Each row has two labels, one from each of two sets.
[-11.7 -20.5  44.8  -6.7 -29.5  -7.5 -10.1  13.4 -18.8 -11.0 -44.7 -13.5
 -11.9  -0.3   2.5  -9.5 -46.6   9.4  27.4  -3.3]  <42>, X
[ -5.4  49.9 -11.9  68.9 -54.4   6.1   2.6   0.3 -15.4  14.3 -12.2 -12.5
  -4.3  17.1  26.3 -35.4  -0.8  26.2  39.9 -29.5]  <42>, A
[ -7.8  -6.3   5.1   3.8 -28.0  -2.0  -3.6  26.6  -4.0 -20.6 -32.4 -22.1
  -3.5  57.4   6.6   4.0 -35.6 -23.8  54.0  -3.0]  <42>, X
[  5.7  42.8  16.5  10.3 -25.5 -18.8  -5.7   4.8  -4.9   0.0 -20.5   0.9
   4.3   7.1   2.9  44.0 -10.2   6.6  27.0  39.6]  <42>, A
[  5.8  34.5  -1.1  30.2 -47.2  -3.3  17.8  -2.0   3.2  16.3 -21.9 -12.4
  -8.1  13.0  25.5  18.6  11.4  37.9 -20.8 -13.7]  <42>, A
[-24.9  44.2  -6.4   6.3 -13.7 -10.6 -13.1  -5.1 -20.2  -3.8 -28.7 -19.6
 -18.9  16.7  16.8  20.4 -17.1  -3.8  -1.9  14.0]  <42>, X
[-32.0  48.7 -17.2  50.6 -47.6 -17.2 -32.2   0.0 -38.3  -9.0 -32.2 -36.2
  -6.8  23.4  18.7   7.9 -11.7  18.3  27.1 -19.3]  <42>, X
[ 21.9  32.9   1.3  38.0 -19.7 -13.1  -1.8  -1.1   3.9   7.8 -13.7 -18.7
 -10.7  18.8   1.3   8.7  -0.9  10.4  12.0   1.6]  <42>, A
[-34.5   1.7  18.7  18.8  12.3 -21.7  -3.1   4.1  -0.4  -4.2 -25.7 -26.5
 -43.0   6.5  15.2  -4.6 -16.9  -0.2   4.0 -19.9]  <42>, X
[-16.3  15.1 -10.2  17.9 -46.3  10.8   4.8  -0.1  -7.7  13.3  13.0  -6.1
  -6.5  -0.3  -2.0   2.7  -2.8  22.0  11.4 -30.8]  <46>, A
[ 17.1   3.7  12.7  33.1 -28.3  -8.6   3.6   6.0   8.3   4.2  -9.4 -15.0
  12.1   8.0  26.4   1.1 -13.2  41.7  13.0  -3.6]  <48>, A
[-30.1  13.7  31.5  20.2 -25.5 -29.2 -19.9   9.4 -10.5 -13.5 -35.5 -27.9
 -16.8   8.8   3.2  29.2 -30.8   7.3  10.9   5.4]  <42>, X
[-56.2 -11.1 -20.7  -2.3 -33.7  49.0 -17.3  -5.4   6.3 -32.0  -4.5 -28.8
 -16.0   3.7 -10.1   1.0  10.2 -16.7  12.4 -21.6]  <46>, X
[-11.7  39.2  34.2  54.4 -60.7 -14.0 -15.3  28.8 -16.8  17.8 -15.3  13.2
   3.7   7.9  27.4  11.4   2.3  56.3  36.8 -64.1]  <42>, A
[ 10.9   2.1 -14.0 -11.5  21.5  14.7  -6.3  11.2 -12.8 -30.9 -27.1 -20.8
   4.0  20.1   8.2  19.3 -17.7 -40.9 -24.6  33.4]  <48>, X
[ -9.9  12.9   5.7  41.3 -45.0  39.9   7.0  -8.6   2.1  15.4  13.5  -6.2
   4.4  -8.5  11.2  -6.5  -4.8  30.4  51.2 -48.0]  <46>, A
[  2.1  11.2   0.3   4.1   5.4 -13.2  -3.5   4.1 -20.6 -10.1  -9.3   0.8
  -8.2   9.0   3.9   9.5 -18.3 -21.5  -8.7  17.2]  <42>, X
[-14.8  28.2 -28.6  24.5 -60.1  24.2  -5.5 -28.6   6.1  11.7 -19.4 -14.3
 -11.6  10.4  20.0 -14.6   7.3 -16.7  20.2 -48.7]  <46>, A
[-14.9   6.1 -14.0  -8.0  -1.8 -21.6  -0.8 -16.7  22.4  -5.6 -22.0 -28.5
  -4.1  15.8  11.6  17.7  26.8  -7.1 -17.1  17.7]  <48>, X
[ -7.7  32.4  23.3  42.7 -30.7  -8.9   3.7 -10.7  -0.4  20.5  -3.9  -6.4
   2.1  38.8  26.8  -2.3  11.3  54.6  13.1 -31.5]  <48>, A
[ 18.1  36.8  24.8   8.9 -43.0 -17.3  -1.4  11.6   8.1  16.1  -2.6   6.9
 -19.3  -0.1  12.8   9.3   9.6  42.6  32.0  -1.8]  <42>, A
[-25.7 -23.9  15.2  14.7 -13.5  -9.1   3.0   9.2 -16.2 -13.2 -46.8 -22.9
 -16.7  20.9   6.2 -13.4 -27.8  -0.8  -8.5  15.0]  <42>, X
[ 47.5 -48.7  38.1 -35.7  29.8 -28.4  -2.0  25.7  -4.7 -39.1  -7.7  20.4
   9.2   4.1   4.8  20.1 -27.7  15.4 -48.4  77.3]  <48>, X
